Here is a tiny trained network, its code and every weight. The questions are about switching its units off for an input and a class, where a switched-off unit gives its printed mean instead of its output.

import numpy as np


def w(rows, s, z=0):
    codes = np.array(rows[::2]) - 128.0
    scale = np.full(codes.shape[1], s)
    scale[-1] = z or s
    return codes * scale


def norm(h):
    return h / np.sqrt((h * h).mean(-1, keepdims=True) + 1e-5)


def f(y):
    return np.maximum(y, 0)


def log_softmax(a):
    a = a - a.max(-1, keepdims=True)
    return a - np.log(np.exp(a).sum(-1, keepdims=True))


def net(x, mask):
    res = np.array(x, float).reshape(1, 6) / 4 @ E
    u = 0
    for l in range(2):
        y = f(norm(res) @ A[l][:, :-1].T + A[l][:, -1])
        res = res + np.where(mask[u : u + 3], y, B[l][:, -1]) @ B[l][:, :-1]
        u += 3
    return log_softmax(norm(res)[-1] @ U[:, :-1].T + U[:, -1])


A, B = {}, {}
E = w([
[127,37,183,56],'x0',
[79,208,145,158],'x1',
[98,155,180,46],'x2',
[216,227,16,192],'x3',
[2,111,51,129],'x4',
[59,145,155,184],'x5',
],0.0065)
A[0] = w([
[107,10,119,106,19],'L0N1',
[229,149,74,114,255],'L0N2',
[182,57,221,254,33],'L0N3',
],0.016,0.0029)
B[0] = w([
[100,87,175,132,196],'L0N1',
[141,93,113,165,254],'L0N2',
[122,190,100,4,198],'L0N3',
],0.024,0.0091)
A[1] = w([
[142,156,250,80,2],'L1N1',
[9,184,88,151,23],'L1N2',
[22,191,90,106,53],'L1N3',
],0.015,0.0019)
B[1] = w([
[227,56,120,175,254],'L1N1',
[63,218,198,251,247],'L1N2',
[196,196,231,157,253],'L1N3',
],0.011,0.0057)
U = w([
[57,224,156,201,90],'0',
[54,49,199,84,6],'1',
[180,139,9,175,237],'2',
[142,195,109,7,55],'3',
[189,80,143,132,121],'4',
],0.016,0.002)

Each question gives the input, the list of numbers given to net, and the class t.
The units are the neurons (one row each of A and B). Each row of codes is followed by its name. A weight is (code - 128) times the scale printed after its matrix; where a second scale follows, it is the last column's (A, B and U).
mask holds one flag per neuron, layer by layer. A switched-off neuron (its flag False) gives its mean, the last column of its row in B, instead of its output. The means were averaged over made-up inputs and are rounded, as every weight is.
A unit's drop is (log p(t) with every unit on - log p(t) with that unit switched off) / (log p(t) with every unit on - log p(t) with every unit switched off).
The circuit of an input: a set's keep is (log p(t) with only the set's units on - log p(t) with every unit switched off) / (log p(t) with every unit on - log p(t) with every unit switched off). Starting from all 6 units, units are removed one at a time, each time the one whose removal leaves the highest keep (on an exact tie, the one counted first), for as long as the keep stays at least 0.8.
units of the circuit, in order: the units of the circuit, biggest drop first
most important unit: the unit with the biggest drop
k most important neurons: the k neurons with the biggest drops, biggest first
top k neurons in layer l: the k neurons of layer l with the biggest drops, biggest first
drop when u is switched off: that unit's drop, to one decimal
input [1,-4,-3,-1,-2,-5], class 1: 3 most important neurons => (L0N1 L1N1 L0N2)
input [-5,-5,-2,-2,-2,-1], class 3: units of the circuit, in order => (L0N3)
input [-6,1,3,-6,-1,0], class 4: 2 most important neurons => (L1N1 L0N2)
input [4,-2,-6,3,-6,-7], class 2: 3 most important neurons => (L0N2 L0N1 L1N3)
input [6,1,1,6,-8,-2], class 2: units of the circuit, in order => (L0N2 L0N1)
input [-4,-5,8,-7,0,1], class 4: 2 most important neurons => (L1N1 L1N2)
input [-1,0,4,-2,7,1], class 0: 2 most important neurons => (L1N2 L0N2)
input [-5,-1,8,-8,-6,-1], class 4: top 2 neurons in layer 0 => (L0N3 L0N1)
input [-8,-5,7,-6,-1,5], class 4: 2 most important neurons => (L1N1 L0N2)
input [4,8,7,0,-4,4], class 4: 2 most important neurons => (L1N1 L0N3)
input [5,0,-1,1,-6,-3], class 3: top 2 neurons in layer 0 => (L0N3 L0N1)
input [8,3,8,1,6,6], class 0: 2 most important neurons => (L1N2 L0N2)
input [6,5,7,-2,4,6], class 0: top 2 neurons in layer 1 => (L1N2 L1N3)
input [4,-6,0,4,4,1], class 1: 2 most important neurons => (L0N1 L1N1)
input [-6,-4,-5,0,8,-1], class 0: most important unit => L0N2
input [-2,-4,7,3,8,-6], class 2: 2 most important neurons => (L0N3 L0N1)
input [6,0,7,7,1,-2], class 2: drop when L0N1 is switched off => 0.2
input [1,8,-7,0,-5,-1], class 3: drop when L0N3 is switched off => 1.2
input [7,6,-8,-5,-6,2], class 3: drop when L1N2 is switched off => 0.0
input [-2,-3,-4,-3,1,-3], class 1: drop when L0N1 is switched off => 1.8
input [-1,2,3,3,2,-3], class 2: top neuron in layer 0 => (L0N1)
